-3.70 -1.18 -2.34 -1.32 2.09 0.85 -0.25 1.37 -0.94 -0.39 2.08 -0.63 1.92
 1.45 -0.87 -0.13 -0.76 -1.23 -0.53 0.34 -0.19 1.58 0.99 -0.86 0.97 0.37
 0.50 1.36 -> j_188
-1.81 -2.85 -0.40 -1.45 2.75 -0.94 -1.38 -0.89 -0.73 -0.29 4.14 -0.93
 0.16 1.59 0.13 -1.36 -1.34 -0.10 -1.36 -0.59 -2.73 2.50 -1.44 -1.75
 2.86 1.62 2.98 -3.71 -> j_188
-1.99 -2.18 -0.86 1.05 1.00 -0.25 -0.31 -0.23 -1.13 -0.35 2.85 -0.56
 0.57 -0.74 -0.17 1.26 -0.31 0.17 -1.52 -0.24 -0.59 1.28 1.65 -1.29 2.83
 0.30 1.29 0.88 -> j_188
0.28 -1.15 1.01 0.07 -0.04 -0.29 0.31 -1.04 -0.35 0.12 1.29 0.32 -0.36
 -0.02 -0.06 0.50 -0.25 -0.10 -1.04 -0.58 -0.96 -0.40 -0.36 0.08 0.68
 -0.51 0.04 -2.19 -> j_50
0.26 -2.25 -1.47 -0.28 1.01 1.75 1.32 1.09 -0.89 0.03 2.11 2.89 1.72
 1.57 -0.36 -2.30 0.58 -1.39 -0.76 -0.82 -0.85 0.99 -0.48 -1.26 0.77
 -1.68 0.25 -6.16 -> j_188
1.54 0.20 -0.20 0.42 -1.73 1.36 -0.06 1.13 1.45 -0.32 -1.51 1.05 0.33
 0.20 -0.73 -0.62 0.09 -0.79 1.89 -0.29 1.24 -1.27 2.14 1.24 -1.28 -1.50
 -0.04 2.22 -> j_188
-1.20 -1.41 -0.40 -0.42 0.55 0.42 0.74 -0.15 -0.63 -0.06 1.34 0.46 0.81
 0.97 -0.03 0.41 -0.17 -0.80 -0.65 -0.11 -0.73 0.16 0.41 -0.54 0.74
 -0.58 -0.62 -1.41 -> j_50
-2.92 -2.02 -0.95 -1.82 2.62 -0.35 0.70 -0.59 -1.79 0.04 3.05 0.07 0.51
 1.80 0.27 0.54 -0.31 -1.08 -1.88 -0.19 -2.17 0.81 -1.37 -1.38 1.30 0.42
 -0.15 -4.07 -> j_50
-0.71 -1.57 0.14 0.58 0.02 0.96 1.31 -0.30 -1.11 0.26 1.56 1.31 1.01
 -0.32 -0.40 0.91 0.34 -0.70 -0.72 -0.18 -0.35 -0.80 0.28 -0.55 0.80
 -1.92 -0.98 -2.12 -> j_50
-0.78 -0.87 -1.09 1.12 0.18 0.44 -0.02 0.75 -0.51 -0.36 1.30 0.31 1.68
 -0.54 -0.61 0.17 -0.02 -0.38 -0.29 -0.16 0.62 0.88 1.45 -0.77 1.18
 -0.03 0.69 1.28 -> j_188
-1.22 -2.36 -0.97 -0.06 0.30 1.29 0.44 0.34 -0.38 -0.05 2.53 1.29 1.21
 1.33 -1.19 -0.17 -0.81 -1.45 -0.62 -0.44 -0.84 -0.35 1.37 -0.06 1.23
 -1.64 0.25 -1.48 -> j_188
-0.04 -2.12 0.11 -0.35 0.47 0.26 0.12 -0.48 -0.63 0.14 2.30 0.81 -0.18
 0.81 -0.44 -0.72 -0.36 -0.71 -0.92 -0.83 -1.68 0.07 -0.38 -0.53 1.35
 -0.64 0.57 -3.24 -> j_50
2.89 -3.89 0.85 2.42 -1.44 1.00 0.14 -0.16 -0.28 -0.47 3.35 1.77 0.13
 0.04 0.07 -1.55 -0.42 0.07 -1.13 -2.14 -1.45 0.08 1.50 -1.17 2.80 -2.20
 2.79 -4.26 -> j_188
0.57 -0.75 0.84 2.33 -0.71 0.88 0.00 -1.13 -1.00 0.28 1.34 1.04 -0.41
 -1.84 0.04 1.85 -0.01 0.20 -1.07 -0.55 -0.03 -0.79 0.68 -0.25 1.78
 -1.03 -0.15 -0.53 -> j_50
-0.69 -3.12 0.16 -0.57 1.09 0.57 -0.21 -0.32 -1.00 -0.09 3.54 1.05 0.86
 1.03 -0.61 -0.82 -0.89 -0.81 -1.59 -0.87 -1.80 0.94 -0.42 -1.29 2.49
 -0.63 0.30 -4.07 -> j_50
0.65 -2.56 -0.58 1.07 -0.08 1.02 -0.72 0.62 -0.33 -0.79 2.64 1.32 1.16
 0.21 -0.85 -1.82 -0.41 -0.39 -0.54 -0.98 -0.31 0.72 1.07 -1.22 1.11
 -0.69 2.07 -2.08 -> j_188
0.14 -2.12 0.55 1.14 0.81 -0.46 -0.30 -1.00 -0.32 -0.06 2.18 -0.06 -0.39
 0.62 -0.11 -0.37 -0.97 0.13 -1.18 -1.03 -1.77 0.07 -0.30 -0.60 1.86
 -0.08 1.31 -2.58 -> j_50
-0.33 -3.72 -0.88 2.13 -0.46 1.34 -0.10 0.47 -1.02 -0.21 4.23 1.60 1.36
 -0.64 -1.06 -0.47 0.42 -0.44 -1.41 -1.22 -0.80 1.50 2.11 -1.55 3.61
 -1.28 2.79 -1.42 -> j_188
